Below is a small trained network, with its code and all its weights. Each question gives an input and a class and asks what happens when units are switched off, that is, made to give their printed mean instead of their output.

import numpy as np


def w(rows, s, z=0):
    codes = np.array(rows[::2]) - 128.0
    scale = np.full(codes.shape[1], s)
    scale[-1] = z or s
    return codes * scale


def norm(h):
    return h / np.sqrt((h * h).mean(-1, keepdims=True) + 1e-5)


def f(y):
    return np.maximum(y, 0)


def log_softmax(a):
    a = a - a.max(-1, keepdims=True)
    return a - np.log(np.exp(a).sum(-1, keepdims=True))


def net(x, mask):
    res = np.array(x, float).reshape(1, 8) / 4 @ E
    u = 0
    for l in range(3):
        y = f(norm(res) @ A[l][:, :-1].T + A[l][:, -1])
        res = res + np.where(mask[u : u + 9], y, B[l][:, -1]) @ B[l][:, :-1]
        u += 9
    return log_softmax(norm(res)[-1] @ U[:, :-1].T + U[:, -1])


A, B = {}, {}
E = w([
[130,128,126,131,127,126,126],'x0',
[151,198,35,148,120,193,114],'x1',
[122,129,128,133,138,132,128],'x2',
[83,108,124,227,53,161,209],'x3',
[130,128,130,133,132,133,125],'x4',
[82,255,222,113,61,174,113],'x5',
[125,128,129,133,130,134,124],'x6',
[131,127,131,131,137,132,129],'x7',
],0.003)
A[0] = w([
[145,3,141,91,146,98,159,114],'L0N1',
[209,82,46,37,222,110,47,85],'L0N2',
[132,144,67,164,128,133,129,23],'L0N3',
[124,152,52,169,120,140,132,3],'L0N4',
[165,236,91,83,77,238,126,29],'L0N5',
[125,130,125,141,131,119,128,100],'L0N6',
[131,197,181,87,161,111,38,133],'L0N7',
[156,133,12,156,155,147,101,100],'L0N8',
[144,137,52,155,151,127,105,68],'L0N9',
],0.0036,0.0022)
B[0] = w([
[109,146,109,145,161,115,63,214],'L0N1',
[147,236,105,135,102,152,132,253],'L0N2',
[155,114,148,92,128,142,155,142],'L0N3',
[164,110,149,90,125,149,161,146],'L0N4',
[114,83,117,163,188,2,107,196],'L0N5',
[124,126,128,127,127,130,130,128],'L0N6',
[190,73,148,99,131,163,166,213],'L0N7',
[158,127,125,94,94,173,175,195],'L0N8',
[152,130,136,99,113,148,159,161],'L0N9',
],0.0052,0.0036)
A[1] = w([
[79,17,131,157,130,112,137,4],'L1N1',
[95,23,115,162,137,117,120,63],'L1N2',
[153,170,101,93,185,103,52,139],'L1N3',
[58,130,102,253,117,74,119,116],'L1N4',
[89,89,171,128,66,168,174,24],'L1N5',
[154,187,98,98,146,130,102,112],'L1N6',
[122,122,126,126,119,125,133,80],'L1N7',
[114,38,70,159,103,163,166,94],'L1N8',
[149,175,89,90,176,100,55,140],'L1N9',
],0.0045,0.0028)
B[1] = w([
[166,255,90,133,138,145,97,166],'L1N1',
[158,237,98,140,143,127,96,173],'L1N2',
[68,93,172,169,125,95,113,252],'L1N3',
[166,201,88,93,139,132,104,223],'L1N4',
[82,80,134,190,188,70,63,170],'L1N5',
[76,111,150,176,122,95,120,215],'L1N6',
[127,110,122,135,152,116,114,128],'L1N7',
[157,107,161,45,98,202,170,199],'L1N8',
[52,95,173,182,122,91,108,253],'L1N9',
],0.0044,0.0033)
A[2] = w([
[127,125,145,115,125,134,124,118],'L2N1',
[103,137,186,145,136,111,104,254],'L2N2',
[160,160,89,119,156,137,91,20],'L2N3',
[111,134,157,129,122,125,120,142],'L2N4',
[171,219,101,113,136,134,107,32],'L2N5',
[143,123,164,41,127,140,126,27],'L2N6',
[170,126,155,94,162,104,105,98],'L2N7',
[60,128,163,160,57,154,153,13],'L2N8',
[133,108,170,2,125,139,123,68],'L2N9',
],0.006,0.0009)
B[2] = w([
[128,131,116,130,129,128,130,141],'L2N1',
[143,45,154,121,141,145,137,253],'L2N2',
[63,227,144,137,78,93,134,179],'L2N3',
[132,99,102,136,139,124,130,176],'L2N4',
[100,211,134,123,114,92,120,217],'L2N5',
[144,129,64,133,111,166,166,158],'L2N6',
[145,78,134,114,98,176,163,172],'L2N7',
[149,104,104,87,201,72,66,191],'L2N8',
[165,157,3,128,82,198,187,170],'L2N9',
],0.0046,0.0043)
U = w([
[87,58,193,151,166,76,72,223],'0',
[118,254,77,137,115,110,118,3],'1',
[192,69,118,70,97,225,200,161],'2',
],0.0088,0.00051)

Each question gives the input, the list of numbers given to net, and the class t.
The units are the neurons (one row each of A and B). Each row of codes is followed by its name. A weight is (code - 128) times the scale printed after its matrix; where a second scale follows, it is the last column's (A, B and U).
mask holds one flag per neuron, layer by layer. A switched-off neuron (its flag False) gives its mean, the last column of its row in B, instead of its output. The means were averaged over made-up inputs and are rounded, as every weight is.
A unit's drop is (log p(t) with every unit on - log p(t) with that unit switched off) / (log p(t) with every unit on - log p(t) with every unit switched off).
The circuit of an input: a set's keep is (log p(t) with only the set's units on - log p(t) with every unit switched off) / (log p(t) with every unit on - log p(t) with every unit switched off). Starting from the 12 units with the biggest drops (on a tie, the unit counted first), units are removed one at a time, each time the one whose removal leaves the highest keep (on an exact tie, the one counted first), for as long as the keep stays at least 0.8.
units of the circuit, in order: the units of the circuit, biggest drop first
k most important neurons: the k neurons with the biggest drops, biggest first
top k neurons in layer l: the k neurons of layer l with the biggest drops, biggest first
drop when u is switched off: that unit's drop, to one decimal
input [4,-4,8,-8,6,1,4,-6], class 2: units of the circuit, in order => (L0N7; L2N9)
input [-8,0,-6,2,-4,-8,8,-4], class 1: units of the circuit, in order => (L2N2; L1N2)
input [1,-1,-4,2,0,3,6,2], class 0: 2 most important neurons => (L0N2; L0N1)
input [4,3,8,-4,7,-8,-4,-5], class 1: units of the circuit, in order => (L0N2)
input [-7,-7,-7,-8,1,1,-7,0], class 2: units of the circuit, in order => (L2N9; L2N7)
input [5,6,-6,-3,8,1,-2,1], class 0: 2 most important neurons => (L0N5; L1N9)
input [-3,-8,-6,6,-1,0,-7,0], class 1: units of the circuit, in order => (L1N1; L1N4; L0N7)
input [8,-8,7,4,-1,-7,-2,5], class 1: 2 most important neurons => (L1N1; L1N2)
input [-3,3,-2,-7,-5,2,-8,-5], class 0: 2 most important neurons => (L1N9; L0N5)
input [-5,0,-8,-7,-3,4,1,-2], class 2: 2 most important neurons => (L0N7; L0N1)
input [6,4,-2,6,-8,-1,-3,2], class 2: 2 most important neurons => (L0N2; L1N8)
input [0,-3,6,8,-3,-1,3,-2], class 1: 2 most important neurons => (L1N4; L1N1)
input [-6,-3,0,2,-5,7,-8,3], class 0: top 2 neurons in layer 1 => (L1N5; L1N8)
input [5,2,-7,-8,-8,-8,5,-8], class 1: units of the circuit, in order => (L0N2)
input [8,5,-2,-5,7,3,-5,0], class 0: drop when L0N5 is switched off => 0.2
input [8,-7,-4,8,-7,-4,8,1], class 1: drop when L1N1 is switched off => 0.2
input [-2,-4,-6,-4,-3,2,0,-7], class 2: drop when L0N7 is switched off => 0.6
input [6,5,-8,-6,7,4,7,7], class 0: drop when L0N5 is switched off => 0.1
